Here is a tiny trained network, its code and every weight. The questions are about switching its units off for an input and a class, where a switched-off unit gives its printed mean instead of its output.

import numpy as np


def w(rows, s, z=0):
    codes = np.array(rows[::2]) - 128.0
    scale = np.full(codes.shape[1], s)
    scale[-1] = z or s
    return codes * scale


def f(y):
    return y / 2 * (1 + np.tanh(0.7978845608 * (y + 0.044715 * y**3)))


def log_softmax(a):
    a = a - a.max(-1, keepdims=True)
    return a - np.log(np.exp(a).sum(-1, keepdims=True))


def net(x, mask):
    res = np.array(x, float).reshape(1, 6) / 4 @ E
    y = f(res @ A[0][:, :-1].T + A[0][:, -1])
    res = res + np.where(mask, y, B[0][:, -1]) @ B[0][:, :-1]
    return log_softmax(res[-1] @ U[:, :-1].T + U[:, -1])


A, B = {}, {}
E = w([
[149,109,102,172,129,221,6,191,74,107,3],'x0',
[92,99,71,5,128,248,136,124,101,75,195],'x1',
[128,121,126,129,125,127,135,128,129,132,126],'x2',
[92,59,53,185,128,72,54,2,92,99,150],'x3',
[217,148,64,217,131,160,184,152,41,137,200],'x4',
[210,106,99,56,127,55,39,181,143,162,179],'x5',
],0.0057)
A[0] = w([
[215,106,79,61,132,57,43,181,149,196,153,45],'n1',
[185,223,183,115,131,198,198,255,155,163,138,80],'n2',
[157,177,172,67,176,134,184,193,115,121,75,9],'n3',
[165,164,151,180,127,67,133,106,141,126,69,29],'n4',
[114,106,88,58,133,222,131,113,119,59,167,91],'n5',
[100,131,153,107,148,67,212,103,177,115,204,22],'n6',
[20,163,187,194,135,176,190,88,98,79,98,55],'n7',
[131,131,87,146,115,171,64,159,98,148,46,30],'n8',
[162,90,190,218,156,54,158,164,140,182,44,63],'n9',
[124,123,138,180,102,209,38,170,119,112,28,56],'n10',
[117,158,147,104,154,61,197,74,217,147,191,118],'n11',
[101,101,103,55,129,187,135,124,88,112,158,65],'n12',
[108,117,145,128,123,115,129,123,177,152,108,17],'n13',
[112,109,95,35,134,180,157,123,77,106,137,38],'n14',
[149,178,214,33,91,164,196,242,176,192,100,71],'n15',
[136,142,98,206,130,185,61,204,112,98,60,74],'n16',
[241,152,59,221,162,155,178,154,35,157,216,3],'n17',
[152,130,185,178,120,49,143,119,99,153,67,56],'n18',
[108,124,169,103,72,80,198,96,133,137,210,48],'n19',
[92,82,53,173,106,100,71,18,96,109,142,39],'n20',
[5,122,215,23,117,88,46,102,244,119,52,52],'n21',
[58,68,176,77,172,107,94,103,222,120,59,65],'n22',
[26,143,106,172,153,173,215,95,119,136,62,61],'n23',
[80,50,69,145,153,70,78,31,85,98,179,65],'n24',
[56,150,126,210,135,216,226,67,90,72,108,81],'n25',
[131,132,116,70,119,217,120,112,143,87,182,38],'n26',
[123,63,72,23,128,205,137,152,94,73,157,90],'n27',
[161,117,125,125,132,170,67,129,71,122,44,22],'n28',
[159,141,154,201,134,58,139,121,158,179,72,67],'n29',
[106,188,139,136,89,79,252,76,171,178,213,84],'n30',
[221,93,73,55,164,52,38,200,123,158,229,83],'n31',
[126,161,159,193,135,42,143,131,172,152,88,76],'n32',
[178,172,184,215,107,52,91,136,141,166,68,115],'n33',
],0.0062,0.0064)
B[0] = w([
[175,110,234,134,77,169,148,98,196,181,97,198],'n1',
[107,77,44,193,162,26,127,47,163,61,71,225],'n2',
[157,59,51,117,110,95,142,73,182,89,112,136],'n3',
[113,97,80,87,115,152,150,109,196,141,180,128],'n4',
[54,152,119,138,117,132,104,160,155,159,176,199],'n5',
[173,40,106,67,155,170,47,147,99,140,117,168],'n6',
[196,87,179,129,74,132,126,110,212,177,122,184],'n7',
[179,47,91,69,177,159,101,148,113,120,142,155],'n8',
[70,142,101,106,119,135,118,126,170,154,200,176],'n9',
[185,39,133,43,223,139,52,144,83,93,138,199],'n10',
[126,61,140,91,180,172,45,164,61,116,112,228],'n11',
[79,144,107,127,144,127,126,129,166,156,189,157],'n12',
[202,96,41,66,70,153,167,112,184,106,185,103],'n13',
[94,130,98,123,113,134,105,108,162,152,198,148],'n14',
[94,79,65,203,150,65,125,59,171,70,59,233],'n15',
[153,63,117,67,158,133,83,160,100,114,141,204],'n16',
[170,145,61,154,49,120,254,234,53,59,168,205],'n17',
[90,141,77,116,120,173,128,122,186,153,177,145],'n18',
[162,58,129,93,157,150,67,162,107,120,125,166],'n19',
[123,85,38,193,145,59,151,83,189,62,53,194],'n20',
[203,156,80,181,47,119,242,229,40,98,166,237],'n21',
[184,140,85,160,90,123,200,192,85,100,157,177],'n22',
[181,79,180,118,86,146,149,120,197,170,111,173],'n23',
[107,89,86,171,154,61,135,91,175,73,71,214],'n24',
[181,107,210,139,61,155,124,159,185,176,86,223],'n25',
[95,135,88,110,117,142,115,115,181,156,184,147],'n26',
[32,168,120,138,126,144,117,140,167,174,183,217],'n27',
[179,50,97,91,154,120,91,138,108,126,160,148],'n28',
[68,132,106,106,114,158,138,129,169,136,186,160],'n29',
[154,54,134,74,205,160,40,186,76,102,129,226],'n30',
[160,120,221,159,78,163,132,122,199,171,68,253],'n31',
[82,129,91,98,113,154,114,150,152,138,183,161],'n32',
[40,155,108,79,121,183,112,129,165,152,208,206],'n33',
],0.0076,0.005)
U = w([
[147,96,119,70,179,152,75,152,90,122,130,102],'0',
[96,118,67,169,140,71,145,74,173,90,81,96],'1',
[42,159,103,105,110,160,134,135,172,161,208,117],'2',
[174,152,97,148,69,132,225,191,66,110,156,108],'3',
[174,126,215,125,75,162,138,118,199,176,91,106],'4',
[95,148,145,139,134,128,127,136,116,131,120,253],'5',
[86,249,181,114,174,125,125,71,21,161,77,129],'6',
[157,228,143,72,161,131,156,28,87,132,150,83],'7',
],0.011,0.021)

Each question gives the input, the list of numbers given to net, and the class t.
The units are the neurons (one row each of A and B). Each row of codes is followed by its name. A weight is (code - 128) times the scale printed after its matrix; where a second scale follows, it is the last column's (A, B and U).
mask holds one flag per neuron, in row order. A switched-off neuron (its flag False) gives its mean, the last column of its row in B, instead of its output. The means were averaged over made-up inputs and are rounded, as every weight is.
A unit's drop is (log p(t) with every unit on - log p(t) with that unit switched off) / (log p(t) with every unit on - log p(t) with every unit switched off).
The circuit of an input: a set's keep is (log p(t) with only the set's units on - log p(t) with every unit switched off) / (log p(t) with every unit on - log p(t) with every unit switched off). Starting from the 12 units with the biggest drops (on a tie, the unit counted first), units are removed one at a time, each time the one whose removal leaves the highest keep (on an exact tie, the one counted first), for as long as the keep stays at least 0.8.
circuit, biggest first: the units of the circuit, biggest drop first
top k neurons: the k neurons with the biggest drops, biggest first
drop of u: that unit's drop, to one decimal
input [-6,1,-4,-8,8,5], class 1: circuit, biggest first	(n2)
input [-2,8,5,4,4,-7], class 2: top 2 neurons	(n5; n27)
input [6,-7,0,-5,-2,-5], class 2: circuit, biggest first	(n33; n9)
input [4,8,3,6,-1,-2], class 2: circuit, biggest first	(n27; n5)
input [-6,1,-6,-4,-7,4], class 3: top 2 neurons	(n21; n22)
input [5,-1,8,7,-3,-8], class 4: top 2 neurons	(n25; n7)
input [-6,7,-1,7,5,0], class 1: top 2 neurons	(n24; n20)
input [-7,-8,-8,-6,-4,1], class 2: top 2 neurons	(n33; n9)
input [-8,-4,8,-2,-1,8], class 0: top 2 neurons	(n11; n30)
input [8,-3,6,-7,-6,7], class 0: top 3 neurons	(n10; n16; n8)
input [0,5,2,2,7,4], class 3: top 2 neurons	(n17; n33)
input [3,8,-6,7,2,-2], class 2: top 4 neurons	(n27; n5; n2; n15)
input [-7,-3,-5,-5,-5,-2], class 0: circuit, biggest first	(n30; n11)
input [8,3,-1,-7,-3,-6], class 0: circuit, biggest first	(n10)
input [-5,-7,-3,-5,-7,6], class 2: circuit, biggest first	(n33; n32)
input [1,6,1,8,-7,1], class 1: top 2 neurons	(n24; n20)
input [-6,1,-5,2,6,1], class 0: top 3 neurons	(n30; n21; n11)
input [-3,-5,0,7,8,3], class 3: top 2 neurons	(n17; n2)
input [-8,8,-2,6,-6,1], class 0: top 2 neurons	(n11; n6)
input [6,0,-2,-3,-7,8], class 4: circuit, biggest first	(n1)
input [-7,4,6,1,0,5], class 0: drop of n11	0.1
input [-7,7,-3,-4,3,-2], class 0: drop of n11	0.3
input [4,5,-3,-8,2,5], class 1: drop of n15	0.1
